Below is a small trained network, with its code and all its weights. Each question gives an input and a class and asks what happens when units are switched off, that is, made to give their printed mean instead of their output.

import numpy as np


def w(rows, s, z=0):
    codes = np.array(rows[::2]) - 128.0
    scale = np.full(codes.shape[1], s)
    scale[-1] = z or s
    return codes * scale


def f(y):
    return np.maximum(y, 0)


def log_softmax(a):
    a = a - a.max(-1, keepdims=True)
    return a - np.log(np.exp(a).sum(-1, keepdims=True))


def net(x, mask):
    res = np.array(x, float).reshape(1, 2) / 4 @ E
    y = f(res @ A[0][:, :-1].T + A[0][:, -1])
    res = res + np.where(mask, y, B[0][:, -1]) @ B[0][:, :-1]
    return log_softmax(res[-1] @ U[:, :-1].T + U[:, -1])


A, B = {}, {}
E = w([
[171,142,170,148,241,7,111,39],'x0',
[12,175,187,191,168,133,129,115],'x1',
],0.014)
A[0] = w([
[187,87,39,42,122,123,142,162,121],'N0',
[53,157,163,198,116,142,136,96,169],'N1',
[15,126,190,135,151,132,72,121,183],'N2',
[125,158,63,156,124,178,174,143,197],'N3',
[125,149,143,126,89,173,114,111,85],'N4',
[83,89,113,161,96,142,153,171,59],'N5',
[147,93,148,135,141,102,110,72,66],'N6',
[152,137,84,97,63,172,90,159,68],'N7',
[195,113,108,55,128,154,124,102,174],'N8',
[96,57,75,116,129,75,89,60,186],'N9',
[123,155,106,122,141,113,145,56,73],'N10',
[187,89,76,63,114,79,83,115,176],'N11',
[176,86,127,55,122,97,110,158,215],'N12',
[167,147,158,94,213,67,128,116,205],'N13',
[136,190,154,165,147,85,107,58,79],'N14',
[197,94,221,145,166,126,46,98,131],'N15',
[83,145,95,156,113,245,116,196,71],'N16',
[190,46,133,109,66,126,138,75,64],'N17',
[196,121,57,180,97,121,137,111,76],'N18',
[146,159,146,150,129,158,176,80,245],'N19',
[102,132,126,118,161,126,130,121,254],'N20',
[22,159,139,169,154,138,167,108,66],'N21',
[81,100,61,61,88,131,85,120,174],'N22',
[163,136,91,141,148,81,48,106,71],'N23',
[125,62,160,211,136,61,152,64,178],'N24',
[144,160,162,156,121,176,143,210,176],'N25',
],0.011,0.0088)
B[0] = w([
[61,151,155,106,127,139,171,133,203],'N0',
[93,211,196,73,76,168,125,135,224],'N1',
[138,168,183,44,77,149,141,91,237],'N2',
[145,65,105,130,148,134,41,143,186],'N3',
[120,148,105,154,145,178,153,90,149],'N4',
[138,151,73,177,188,167,136,63,164],'N5',
[172,185,44,136,235,141,178,82,168],'N6',
[143,137,123,147,171,185,142,105,182],'N7',
[42,136,164,94,92,108,159,126,192],'N8',
[114,54,161,110,224,93,78,166,186],'N9',
[166,165,53,153,175,142,178,80,159],'N10',
[42,142,159,102,63,144,151,101,208],'N11',
[73,124,181,110,99,154,142,176,200],'N12',
[120,106,115,95,134,173,102,118,253],'N13',
[73,122,79,210,171,165,117,98,211],'N14',
[97,74,52,135,173,215,123,112,205],'N15',
[139,119,60,166,220,207,136,107,215],'N16',
[103,197,120,158,158,150,176,78,167],'N17',
[90,254,134,163,140,154,224,44,156],'N18',
[143,58,188,48,46,120,73,202,192],'N19',
[144,75,163,65,45,153,86,159,201],'N20',
[75,196,148,126,140,160,228,34,207],'N21',
[140,94,103,113,161,134,47,142,179],'N22',
[164,154,142,193,173,211,180,111,171],'N23',
[120,69,71,109,140,189,98,111,230],'N24',
[150,105,82,126,126,157,53,122,185],'N25',
],0.0073,0.018)
U = w([
[36,254,206,86,119,166,235,102,63],'0',
[121,115,60,159,230,193,113,118,74],'1',
[82,22,215,46,55,149,21,182,254],'2',
[210,149,147,167,110,82,153,130,74],'3',
[129,170,192,187,174,76,130,165,88],'4',
[161,141,175,199,134,74,131,157,76],'5',
[199,112,72,70,121,29,145,169,88],'6',
[216,190,115,155,175,54,123,144,98],'7',
],0.0098,0.0071)

Each question gives the input, the list of numbers given to net, and the class t.
The units are the neurons (one row each of A and B). Each row of codes is followed by its name. A weight is (code - 128) times the scale printed after its matrix; where a second scale follows, it is the last column's (A, B and U).
mask holds one flag per neuron, in row order. A switched-off neuron (its flag False) gives its mean, the last column of its row in B, instead of its output. The means were averaged over made-up inputs and are rounded, as every weight is.
A unit's drop is (log p(t) with every unit on - log p(t) with that unit switched off) / (log p(t) with every unit on - log p(t) with every unit switched off).
The circuit of an input: a set's keep is (log p(t) with only the set's units on - log p(t) with every unit switched off) / (log p(t) with every unit on - log p(t) with every unit switched off). Starting from the 12 units with the biggest drops (on a tie, the unit counted first), units are removed one at a time, each time the one whose removal leaves the highest keep (on an exact tie, the one counted first), for as long as the keep stays at least 0.8.
units of the circuit, in order: the units of the circuit, biggest drop first
most important unit: the unit with the biggest drop
k most important neurons: the k neurons with the biggest drops, biggest first
drop of u: that unit's drop, to one decimal
input [-4,2], class 1: units of the circuit, in order => N16
input [3,-2], class 2: units of the circuit, in order => N16, N21
input [6,5], class 1: 4 most important neurons => N24, N14, N15, N11
input [5,4], class 1: 4 most important neurons => N24, N14, N11, N15
input [8,7], class 1: 3 most important neurons => N24, N14, N15
input [-3,0], class 2: 4 most important neurons => N14, N6, N21, N15
input [-5,-5], class 0: 2 most important neurons => N0, N8
input [6,-6], class 0: 2 most important neurons => N11, N8
input [-7,-8], class 0: 2 most important neurons => N0, N8
input [2,-3], class 2: 2 most important neurons => N21, N1
input [2,-4], class 0: drop of N3 => 0.4
input [-6,3], class 1: drop of N16 => 0.2
input [-3,-2], class 2: drop of N6 => 0.6
input [3,0], class 2: most important unit => N16
